In the rows, zero is written as 128.
Facts:
χ(k113, k417); χ(k165, k342); χ(k169, k731)
χ(k172, k364); χ(k178, k417); χ(k183, k227)
χ(k224, k169); χ(k227, k417); χ(k230, k988)
χ(k261, k7); χ(k265, k227); χ(k272, k878)
χ(k277, k731); χ(k284, k525); χ(k298, k417)
χ(k300, k990); χ(k310, k178); χ(k34, k525)
χ(k342, k440); χ(k364, k440); χ(k366, k558)
χ(k368, k342); χ(k396, k731); χ(k408, k878)
χ(k423, k466); χ(k427, k878); χ(k466, k417)
χ(k468, k236); χ(k485, k178); χ(k510, k558)
χ(k511, k7); χ(k531, k662); χ(k538, k342)
χ(k546, k169); χ(k555, k689); χ(k558, k525)
χ(k56, k662); χ(k578, k466); χ(k604, k689)
χ(k625, k988); χ(k631, k227); χ(k639, k169)
χ(k657, k466); χ(k662, k236); χ(k664, k988)
χ(k668, k990); χ(k689, k525); χ(k699, k936)
χ(k7, k417); χ(k700, k466); χ(k708, k417)
χ(k715, k342); χ(k721, k990); χ(k724, k440)
χ(k737, k227); χ(k739, k468); χ(k742, k169)
χ(k76, k178); χ(k763, k236); χ(k773, k227)
χ(k775, k936); χ(k783, k417); χ(k806, k558)
χ(k808, k364); χ(k810, k662); χ(k829, k936)
χ(k832, k988); χ(k834, k7); χ(k838, k440)
χ(k862, k936); χ(k87, k988); χ(k873, k731)
χ(k878, k731); χ(k879, k466); χ(k888, k662)
χ(k890, k525); χ(k893, k236); χ(k90, k364)
χ(k924, k236); χ(k93, k662); χ(k936, k731)
χ(k965, k468); χ(k977, k7); χ(k988, k440)
χ(k990, k236); χ(k995, k440); ε(k113, 693)
ε(k165, 325); ε(k169, 59); ε(k172, 924)
ε(k178, 325); ε(k183, 693); ε(k224, 693)
ε(k227, 325); ε(k230, 693); ε(k236, 325)
ε(k261, 186); ε(k265, 186); ε(k272, 186)
ε(k277, 693); ε(k284, 325); ε(k298, 186)
ε(k300, 325); ε(k310, 924); ε(k34, 59)
ε(k342, 186); ε(k364, 325); ε(k366, 924)
ε(k368, 924); ε(k396, 59); ε(k408, 59)
ε(k417, 186); ε(k423, 59); ε(k427, 693)
ε(k440, 924); ε(k466, 59); ε(k468, 59)
ε(k485, 59); ε(k510, 693); ε(k511, 693)
ε(k525, 325); ε(k531, 924); ε(k538, 186)
ε(k546, 325); ε(k555, 59); ε(k558, 59)
ε(k56, 325); ε(k578, 186); ε(k604, 693)
ε(k625, 325); ε(k631, 325); ε(k639, 186)
ε(k657, 325); ε(k662, 325); ε(k664, 186)
ε(k668, 693); ε(k689, 186); ε(k699, 325)
ε(k7, 325); ε(k700, 693); ε(k708, 924)
ε(k715, 693); ε(k721, 924); ε(k724, 186)
ε(k731, 59); ε(k737, 59); ε(k739, 325)
ε(k742, 924); ε(k76, 325); ε(k763, 325)
ε(k773, 924); ε(k775, 924); ε(k783, 59)
ε(k806, 325); ε(k808, 693); ε(k810, 693)
ε(k829, 693); ε(k832, 924); ε(k834, 59)
ε(k838, 59); ε(k862, 59); ε(k87, 59)
ε(k873, 325); ε(k878, 59); ε(k879, 924)
ε(k888, 186); ε(k890, 186); ε(k893, 59)
ε(k90, 325); ε(k924, 924); ε(k93, 59)
ε(k936, 924); ε(k965, 59); ε(k977, 325)
ε(k988, 59); ε(k990, 186); ε(k995, 693)

Known rows:
k227: [189 132 139 138 135 146 118 108 103 150 149 103  97 154 104 109 123 164
  76 135 175 129 141 211  78  86 152  96 122 100 112  85  98 111 142  97
  82 175 167 120 137  89 186 105]
k408: [148 125 107 174 112 136 119  85 110 117 148 154 126 134 125 108 168  84
  93  98 140 119 162 164 148 145 146 105  94 154 141  75 104 145  99  80
 132 196 177 134 120  95 160 155]
k298: [163 133 123 170 116 120 123 111 124 117 136 140  90 143 118 113 134  89
  90  95 153 139 192 157 133 118 128  89 108 138 150  83 125 125 119  82
 126 161 178 125 133  96 162 138]
k893: [173 115  85 178 109 160 119  86 104 120 147 157 136 143 124 119 155  96
  94  88 123 131 171 149 132 134 140  72  93 161 160  75 128 110 108  85
 131 191 186 133 147  90 175 147]
k236: [181 105 103 148 128 190 136  79  91 164 155 113 151 138 117 121 123 134
 126 120  93 147 132 171 103  96 151  62 111 154 108  77 120  82 121  68
  85 187 176 122 173  58 174 138]
k169: [150 127 130 149 137 149 132  71  97 170 158 120 136 118 123 105 144 125
 121 131 120 114 123 197 154 131 160 118  97 140  92  73  69 155 108  65
  90 206 155 141 120  70 139 145]
k468: [192 111  93 154 129 180 132  76  92 177 155 125 148 137 121 123 118 146
 121 114  94 132 141 175 128 108 151  61 101 150 128  68 107  96 125  77
  89 194 170 141 162  62 167 130]
k739: [155 113 101 168 106 156 124  91 108 106 146 144 132 144 120 114 159  83
  97  96 129 142 163 151 111 121 141  78 110 164 139  80 133 105 103  79
 127 182 189 115 149  88 181 155]
k578: [159 144 119 167 118 112 134 103 129 125 130 139  88 137 119 116 126  67
 102  86 135 143 194 151 157 114 126  81 112 155 147  73 129 123 115  71
 133 154 176 122 129  90 158 143]
k538: [157  99 108 166  84 108 120 101 131 107 160 144 123 153 142 117 136  83
 104  89 125 131 184 145 126 119 137  90 135 143 146  73 118 134 102  86
 125 173 185 147 133 104 157 154]
k775: [139 113 134 170 115 136 116  82 112 114 133 144 130 130 131 104 170  73
  89 106 141 127 175 160 132 140 133 107  94 156 123  73 117 142  88  74
 106 194 186 136 109  85 160 159]
k423: [175 153  99 165 120 118 132  86 122 132 128 145  94 139 115 117 141  69
  87  79 138 130 179 163 167 117 135  77 105 161 156  60 124 120 114  80
 143 166 176 125 119  93 171 136]
k224: [121 111 117 172 125 123 123  93 102 102 137 155 125 132 122 110 163  72
  98 109 130 133 165 168 142 144 139 122 100 150 121  82 110 136 111  84
 117 198 178 133 114  97 168 159]
k366: [118 124 115 158  97 125 113  98 115 116 132 148 132 159 136 103 137  84
  91 107 139 121 193 169 118 134 129  63 103 173 168  45 127 131  90 102
  90 183 184 124 123  73 186 148]
k485: [174 140 102 168 116 127 120  94 116 122 137 150 103 146 117 115 148  91
  78  89 152 125 177 167 143 123 138  84 102 146 158  69 119 124 116  89
 136 177 179 129 124 100 175 133]
k990: [178 101 110 158 127 179 133  92  97 171 157 118 143 135 125 123 103 143
 137 119  89 147 155 161 117 105 141  64 107 143 119  83 114  96 126  68
  79 183 171 137 175  58 153 137]
k165: [156 106 102 155  85 115 122  88 125 100 157 139 128 157 135 115 155  72
  93  91 131 130 162 158 113 109 146  90 143 152 135  66 121 124  97  86
 131 179 191 132 128 106 178 154]
k742: [138 113 134 171 114 136 116  83 112 115 134 145 130 131 131 104 170  73
  89 105 141 127 174 160 132 141 133 107  94 155 124  73 117 142  88  74
 107 194 186 136 110  85 160 159]

Rows:
No name comes twice in this set of rows, the named rows included.
[189 148 141 142 144 123 137 106 118 176 136 102  79 139 108 116  90 137
 104 119 144 139 167 194 133  84 136  84 119 115 117  76 103 115 145  76
  88 154 156 128 135  75 156 108]  k417
[186  84 121 127  94 105 127  70 127 164 162 106 147 156 152 121 112 116
 111 112  98 119 153 182 113  80 147  81 161 130 103  42  99 125 104  87
  69 185 181 173 113  83 162 134]  k440
[115 126 109 165  93 121 119 115 119 112 149 149 121 157 134 107 123  93
 108 104 136 126 192 160 126 137 132  69 109 164 173  64 118 138 101  97
 107 174 175 120 144  82 169 152]  k890
[171 117  87 176 108 155 119  87 105 120 147 157 133 143 124 118 154  95
  93  89 126 129 171 151 134 133 140  73  95 160 159  73 125 113 108  86
 131 190 186 133 143  92 174 147]  k965
[198 176 115 133 151 114 155  75 121 197 124 105  81 129 105 121  94 100
 110  98 117 132 156 197 186  80 141  65 117 151 121  46 106 110 136  67
 110 152 154 125 118  66 164 111]  k466
[163 126 119 163 110 136 113 107 113  98 142 139 103 154 113 108 160 100
  69 105 174 133 167 172  96 115 142  96 114 133 142  85 123 118 116  94
 126 176 185 114 132 106 187 136]  k631
[149 138 107 163 134 103 138  96 116 118 118 147  94 138 111 120 135  58
  92  90 128 145 185 166 160 115 127  92 112 157 138  66 132 110 127  85
 128 167 177 124 114  95 182 139]  k700
[115 148  97 128 106 129 128  98 102 174 157 126 140 168 131 104  86 145
 122 134 117 103 155 213 131 120 152  42 111 171 169  26  86 137 111 114
  61 188 151 121 144  50 185 126]  k558
[153 115 113 171 127 120 113 112 104  99 133 153 103 152 113 114 149 102
  71 108 160 136 180 175 111 125 133 107 106 125 145  85 123 115 133 107
 115 185 181 131 122 110 191 131]  k183
[159 103 103 183 107 158 120 102 110 114 147 151 130 140 128 118 142  94
 109  93 119 146 185 135 122 131 130  76  99 155 152  89 134 110 110  75
 122 179 186 129 160  85 160 155]  k888
[196  94  94 131  89 104 130  71 126 165 178 117 144 159 147 126 112 126
 114 104  97 111 140 184 131  86 160  81 162 129 118  44  85 129 113  92
  97 188 172 173 123  94 162 130]  k988
[163 120 125 175 110 129 111 120 118 106 145 144  97 150 120 110 140 111
  80 103 168 134 189 160 108 125 132  98 106 123 153  92 121 128 121  92
 120 171 181 129 137 103 167 135]  k265
[160 131 121 171 113 121 122 110 123 116 138 141  94 143 120 113 134  89
  92  95 150 138 192 155 132 120 129  90 109 139 150  83 125 126 117  81
 126 164 178 125 134  96 161 140]  k261
[183 103 101 151 129 195 136  78  89 163 153 115 152 138 117 122 125 134
 126 119  92 150 133 168 102  96 150  60 109 156 109  80 123  79 122  67
  86 189 177 121 175  57 175 139]  k662

Now the same elements, written a new way:
Known rows:
k873: [136 132 152  88 127  99 115 100 165  99 114 147 156  75 130  97 185 195
 101 153 111 119 125  81 140 113  88 127 124  99 147 164 142]
k56: [107 134 132 108 140  81 112 101 199 129 126 125 170  86 118 149 174 196
  94 154 158 120 159 119 119 140 105 122 113  78 139 130 135]
k236: [129 116 145 105 139  85 124 101 182  95 122 146 159  85 149 119 176 169
 101 159 154 109 168 116 134 121 101 124 127 107 113 129 141]
k261: [141 127 138 119 144 109  78 116 168 137  71 120 165 108 123  83 168 147
 145 145 119 104 147  79 134 104  65 117 173  77 115 106 123]
k538: [149  68 161 134 120  96  79 119 179 104 115 161 170 101 129 114 217 173
 130 147 130 143  98  65 150 121 106 111 131  60  87 128 136]
k172: [149  86 158 133 125 104  92 150 168 111 128 169 167 115 158  96 214 195
 112 147 129 136 106  83 143 121 112 126 134  55  91 140 131]
k368: [152  75 158 135 118 104  82 142 174 107 134 172 177 122 147  94 214 194
 116 142 126 143  96  84 138 125 116 129 139  64  77 135 135]
k525: [159 113 154  99 137 101 141 114 167  99 111 167 150  74 129 104 189 170
 128 159 146 113 160 119 137  99  95 118 132 115 113 133 140]
k178: [147 118 157 101 138  96 109 112 169 101  90 146 147  91 150  84 167 150
 117 140 134 106 173 102 141 121  83 119 157 121 106 124 140]
k227: [137 124 155 100 135  86 108 122 160 111  90 140 135  81 142  92 175 146
 122 143 120 111 180  99 155 133 106 121 150 132  85 132 136]
k427: [128 123 142  74 143  99 109  95 159 101 115 144 173  83 129  92 187 181
  83 163  96 141  97  67 154  87  86 123 122  99 139 176 136]
k272: [131 125 142  94 115  87 121  86 158  94 100 132 177  75 125  93 188 179
 103 162 104 133  99  55 154  86  85 127 117  73 157 164 134]
k468: [122 113 149 112 140  75 137 111 180 116 115 136 190 107 139 134 172 155
  90 163 153 126 156 115 139 108 102 126 120 120 118 114 153]
k510: [163 108 132  90 162 116 142 135 169 140 105 178 147  77  99 123 207 177
 133 164 127 141 120 136 128  63  98 113 129  97 120 126 116]
k832: [144  93 159 138 139 107 101 163 157 117 122 159 154 104 183  95 225 189
  89 161 130 114 102  94 162 122 106 114 128  30 110 139 121]
k93: [103 127 141 115 142  81 118 120 191 141 119 118 188 113 117 153 181 178
  82 157 150 131 146 113 123 117 105 129 117  90 142 109 146]
k708: [129 131 139 114 134  97 103 141 166 123  93 144 160 110 142  71 181 171
 113 136 110 124 146 100 131 111  90 122 161  94 108 120 117]
k165: [158  81 172 123 122 114  72 120 180 105 129 169 159  98 132 114 217 199
 120 139 134 126 110  71 137 145 105 122 131  68  90 143 149]

Rows:
No name comes twice in this set of rows, the named rows included.
[147  81 167 115 166 107  79 148 162 127 119 158 148  99 173 115 223 170
  81 175 129 119  94  88 166 120  97 103 125  34  97 142 129]  k230
[173 120 143  98 140 121 149 128 171 123 105 173 140  62  92 124 215 191
 146 157 135 128 139 139 126  91  99 118 131  98 139 127 126]  k806
[140 107 143 113 135  78 119 109 171 105  83 139 165  92 148  89 180 142
 122 154 137 124 150  98 150 100  86 110 151  96 109 115 127]  k417
[159 117 147  97 140 115 133 128 172 122 109 169 144  67 112 121 202 188
 130 153 136 121 144 117 132 100  95 122 131  95 134 128 134]  k284
[147  72 162 116 149 108  71 127 174 123 127 167 158 104 148 114 215 180
 104 160 126 140  98  75 152 119 103 112 133  72  75 137 133]  k808
[136 121 167  95 140  89 100 138 180 134  73 143 154 115 133  87 196 141
  78 115 115 131 154  95 126 120  78 120 170 101 146  94 132]  k423
[141  88 150 103 155 106  87 130 169 125 121 161 158  97 148 113 207 170
 102 163 123 131 104  88 151 114  97 115 131  79  88 142 129]  k995
[149  79 165 140 142  98  93 143 164 121 104 147 153  83 167 114 225 167
 105 171 141 116  98  73 172 120  99  96 123  15 112 129 129]  k664
[159 100 136 106 138  89 148 117 171 103  92 162 163  66 124 113 195 157
 146 164 142 129 142 117 143  71  94 110 128  98 117 116 120]  k689
[157  83 169 118 132  95 100 116 170  90 124 167 152  91 158 103 201 170
 113 156 149 115 143  96 147 128 101 118 132  90  89 141 150]  k364
[152  84 182 133 143 107  98 157 155 131 117 151 158 103 157 128 217 166
  77 167 138 111  99  79 167 113 103 116 123  38 127 132 143]  k87
[141 130 155 100 139 113  90 121 170 128  82 133 140  96 126  82 172 163
 115 132 116 104 164  92 133 134  81 125 169 100 114 118 134]  k76
[129 116 151 100 138  84  90 121 189 122  63 139 151  95 136  77 202 134
 104 120 122 135 139  91 135 119  76  98 178  75 145  92 114]  k578
[147  86 151 126 131  93  96 120 175 115 104 154 167  86 142 116 215 169
 119 158 133 135 109  74 148 117 102 104 132  53 113 131 127]  k724

